Here is a tiny trained network, its code and every weight. The questions are about switching its units off for an input and a target symbol, where a switched-off unit gives its printed mean instead of its output.

import numpy as np


def w(rows, s, z=0):
    codes = np.array(rows[::2]) - 128.0
    scale = np.full(codes.shape[1], s)
    scale[-1] = z or s
    return codes * scale


def f(y):
    return np.maximum(y, 0)


def softmax(a):
    e = np.exp(a - a.max(-1, keepdims=True))
    return e / e.sum(-1, keepdims=True)


def log_softmax(a):
    a = a - a.max(-1, keepdims=True)
    return a - np.log(np.exp(a).sum(-1, keepdims=True))


def net(x, mask):
    ids = ['βδζπσφω'.index(c) for c in x.split()]
    T = len(ids)
    res = E[ids] + P[:T]
    u = 0
    for l in range(2):
        r = res
        for j in range(2):
            rows = slice(2 * j, 2 * j + 2)
            q, k, v = (r @ M[l][rows].T for M in (Q, K, V))
            z = softmax(np.where(np.tri(T) > 0, q @ k.T / 2**0.5, -1e9)) @ v
            o = O[l][rows]
            res = res + np.where(mask[u + j], z, o[:, -1]) @ o[:, :-1]
        u += 2
        y = f(res @ A[l][:, :-1].T + A[l][:, -1])
        res = res + np.where(mask[u : u + 12], y, B[l][:, -1]) @ B[l][:, :-1]
        u += 12
    return log_softmax(res[-1] @ U[:, :-1].T + U[:, -1])


Q, K, V, O, A, B = {}, {}, {}, {}, {}, {}
E = w([
[111,149,150,185,74,96,56],'β',
[250,137,194,112,167,229,66],'δ',
[178,109,109,234,159,55,83],'ζ',
[187,194,114,157,67,58,140],'π',
[131,144,89,129,110,112,207],'σ',
[55,128,129,153,147,154,132],'φ',
[127,117,51,90,92,133,86],'ω',
],0.017)
P = w([
[113,211,127,187,254,152,59],'0',
[184,126,60,117,12,217,143],'1',
[123,142,73,170,91,209,114],'2',
[120,120,65,185,110,209,115],'3',
[105,37,176,98,157,80,175],'4',
[111,91,144,77,85,130,180],'5',
[118,95,112,97,97,121,148],'6',
[96,117,84,97,83,140,124],'7',
[110,50,112,119,117,98,159],'8',
[107,62,103,122,108,114,142],'9',
[112,79,97,85,99,113,141],'10',
[97,109,73,91,93,120,105],'11',
[98,83,88,96,93,114,135],'12',
],0.0087)
Q[0] = w([
[68,234,2,196,82,247,71],'L0H0',
[113,181,95,45,44,44,70],'L0H0',
[131,54,93,108,87,120,77],'L0H1',
[96,176,168,117,224,75,148],'L0H1',
],0.0068)
K[0] = w([
[166,147,160,123,236,176,96],'L0H0',
[102,38,100,137,129,97,142],'L0H0',
[152,136,176,121,117,254,109],'L0H1',
[92,108,40,164,141,111,161],'L0H1',
],0.0092)
V[0] = w([
[96,214,144,137,76,101,109],'L0H0',
[126,61,255,175,152,101,179],'L0H0',
[82,179,67,176,72,85,169],'L0H1',
[207,81,109,120,60,126,123],'L0H1',
],0.0081)
O[0] = w([
[175,156,105,94,21,133,89,132],'L0H0',
[126,1,201,194,105,155,174,3],'L0H0',
[111,199,135,222,173,147,135,51],'L0H1',
[169,52,74,137,117,116,146,237],'L0H1',
],0.0086,0.0033)
A[0] = w([
[27,146,157,117,163,93,98,95],'L0N0',
[33,59,105,67,89,161,142,92],'L0N1',
[176,44,169,147,169,156,79,89],'L0N2',
[166,190,191,189,171,187,86,2],'L0N3',
[58,134,150,190,135,128,19,80],'L0N4',
[96,51,77,83,156,148,157,2],'L0N5',
[120,83,72,1,94,162,117,105],'L0N6',
[167,14,141,98,148,78,138,86],'L0N7',
[141,115,130,149,84,93,88,10],'L0N8',
[37,117,107,143,78,16,119,107],'L0N9',
[204,116,102,153,122,32,72,203],'L0N10',
[130,43,92,144,151,108,30,124],'L0N11',
],0.0072,0.0042)
B[0] = w([
[57,204,163,31,156,145,147,145],'L0N0',
[115,153,67,123,164,50,83,177],'L0N1',
[185,176,89,103,89,175,73,170],'L0N2',
[254,203,141,7,93,142,135,148],'L0N3',
[79,186,87,129,55,70,81,161],'L0N4',
[187,193,45,110,139,59,133,154],'L0N5',
[86,159,161,209,179,121,149,237],'L0N6',
[105,155,58,106,183,175,99,188],'L0N7',
[66,105,144,63,108,156,176,144],'L0N8',
[153,119,213,24,190,157,175,191],'L0N9',
[117,149,189,106,152,91,134,255],'L0N10',
[84,172,135,73,52,89,86,207],'L0N11',
],0.0056,0.0078)
Q[1] = w([
[165,120,68,208,56,158,150],'L1H0',
[70,132,109,185,171,158,10],'L1H0',
[21,91,115,71,143,91,178],'L1H1',
[244,111,191,74,161,2,112],'L1H1',
],0.0088)
K[1] = w([
[142,179,161,87,233,177,72],'L1H0',
[48,191,119,146,181,42,183],'L1H0',
[69,1,98,153,42,60,157],'L1H1',
[176,46,150,63,79,195,130],'L1H1',
],0.0091)
V[1] = w([
[168,141,170,117,151,136,205],'L1H0',
[27,125,163,143,118,95,69],'L1H0',
[2,137,93,90,162,196,186],'L1H1',
[99,140,137,103,48,142,125],'L1H1',
],0.0091)
O[1] = w([
[166,120,135,255,105,215,136,51],'L1H0',
[87,106,215,97,148,88,92,49],'L1H0',
[103,180,140,118,189,205,172,3],'L1H1',
[40,193,216,60,54,180,117,200],'L1H1',
],0.011,0.0037)
A[1] = w([
[28,25,10,125,223,83,84,255],'L1N0',
[151,196,140,233,214,154,52,206],'L1N1',
[156,27,140,160,188,87,73,79],'L1N2',
[38,78,96,188,219,152,204,141],'L1N3',
[37,30,76,99,185,212,144,121],'L1N4',
[188,155,36,52,178,181,37,242],'L1N5',
[136,189,126,90,121,141,180,142],'L1N6',
[163,44,84,88,127,162,177,102],'L1N7',
[144,169,102,131,218,193,163,24],'L1N8',
[154,137,255,55,75,38,82,207],'L1N9',
[90,151,240,63,240,245,88,103],'L1N10',
[84,9,123,109,117,124,218,63],'L1N11',
],0.006,0.0039)
B[1] = w([
[209,127,207,138,179,144,165,190],'L1N0',
[138,103,75,105,86,176,254,150],'L1N1',
[85,102,172,165,223,182,214,149],'L1N2',
[190,91,204,89,38,158,138,152],'L1N3',
[149,226,214,112,85,177,85,146],'L1N4',
[100,129,141,192,175,107,119,221],'L1N5',
[148,116,113,209,205,95,104,171],'L1N6',
[127,128,130,103,170,164,163,148],'L1N7',
[141,64,43,132,128,50,51,152],'L1N8',
[95,48,81,120,151,212,188,248],'L1N9',
[204,94,180,121,81,86,127,170],'L1N10',
[127,28,94,215,185,82,91,132],'L1N11',
],0.0062,0.015)
U = w([
[81,128,112,99,103,85,132,68],'β',
[215,125,112,58,127,114,99,1],'δ',
[85,76,173,219,144,4,150,159],'ζ',
[152,167,133,138,63,2,94,129],'π',
[89,152,110,197,144,105,169,252],'σ',
[141,157,210,155,123,78,158,164],'φ',
[106,181,105,108,163,29,100,79],'ω',
],0.0068,0.0037)

Each question gives the input, a string of symbols that net reads in full, and the target symbol t.
The units are the heads (2 rows each of Q, K, V and O) and the neurons (one row each of A and B). Each row of codes is followed by its name. A weight is (code - 128) times the scale printed after its matrix; where a second scale follows, it is the last column's (O, A, B and U).
mask holds one flag per unit, layer by layer, with each layer's heads first. A switched-off unit (its flag False) gives its mean, the last column of its rows in O or B, instead of its output. The means were averaged over made-up inputs and are rounded, as every weight is.
A unit's drop is (log p(t) with every unit on - log p(t) with that unit switched off) / (log p(t) with every unit on - log p(t) with every unit switched off).
The circuit of an input: a set's keep is (log p(t) with only the set's units on - log p(t) with every unit switched off) / (log p(t) with every unit on - log p(t) with every unit switched off). Starting from the 12 units with the biggest drops (on a tie, the unit counted first), units are removed one at a time, each time the one whose removal leaves the highest keep (on an exact tie, the one counted first), for as long as the keep stays at least 0.8.
units of the circuit, in order: the units of the circuit, biggest drop first
unit that matters most: the unit with the biggest drop
k most important neurons: the k neurons with the biggest drops, biggest first
k most important neurons of layer l: the k neurons of layer l with the biggest drops, biggest first
which heads matter: for each layer, one digit per head in row order, 1 if its drop is at least 0.15 and else 0, layers parted by /
input ω σ ζ σ ζ, target σ: 2 most important neurons of layer 1 => L1N1; L1N10
input σ ζ σ β, target σ: units of the circuit, in order => L0H1; L1H1
input σ φ β π φ, target φ: units of the circuit, in order => L1H1; L1N10; L1N4
input ζ σ β, target ζ: which heads matter => 10 / 11
input β ζ ω π, target β: 3 most important neurons => L1N9; L0N4; L0N3
input π β π β δ σ β σ φ β σ ζ σ, target σ: units of the circuit, in order => L1H0; L0N3; L0N10
input φ ω ζ σ, target φ: unit that matters most => L0H1
input ζ σ σ π β, target σ: units of the circuit, in order => L0H1; L1H1; L1N1
input φ φ σ φ ω, target φ: units of the circuit, in order => L1H1; L0H1; L1N10; L1H0
input π β δ β π, target π: which heads matter => 00 / 11
input ω ζ β, target ω: units of the circuit, in order => L0H0; L1H0
input ζ ω ω π φ, target ω: units of the circuit, in order => L0H0; L1H0
input ω σ π, target ω: units of the circuit, in order => L0H0; L1H0; L0H1
input β δ β β ζ σ ζ β φ ζ ω β β, target β: which heads matter => 00 / 01
input φ φ σ, target φ: unit that matters most => L1H1
input β σ φ π, target β: which heads matter => 10 / 11
input σ σ ω π φ δ σ, target σ: units of the circuit, in order => L1H0; L1H1
input ω ζ ζ, target ω: which heads matter => 11 / 10
input π δ ζ δ ζ ω ζ ζ ω, target ω: 2 most important neurons => L0N7; L0N11
input ζ β φ φ, target ζ: units of the circuit, in order => L1H1
input π φ ω β, target π: which heads matter => 01 / 01
input π ζ ζ, target π: units of the circuit, in order => L0H0; L1H1
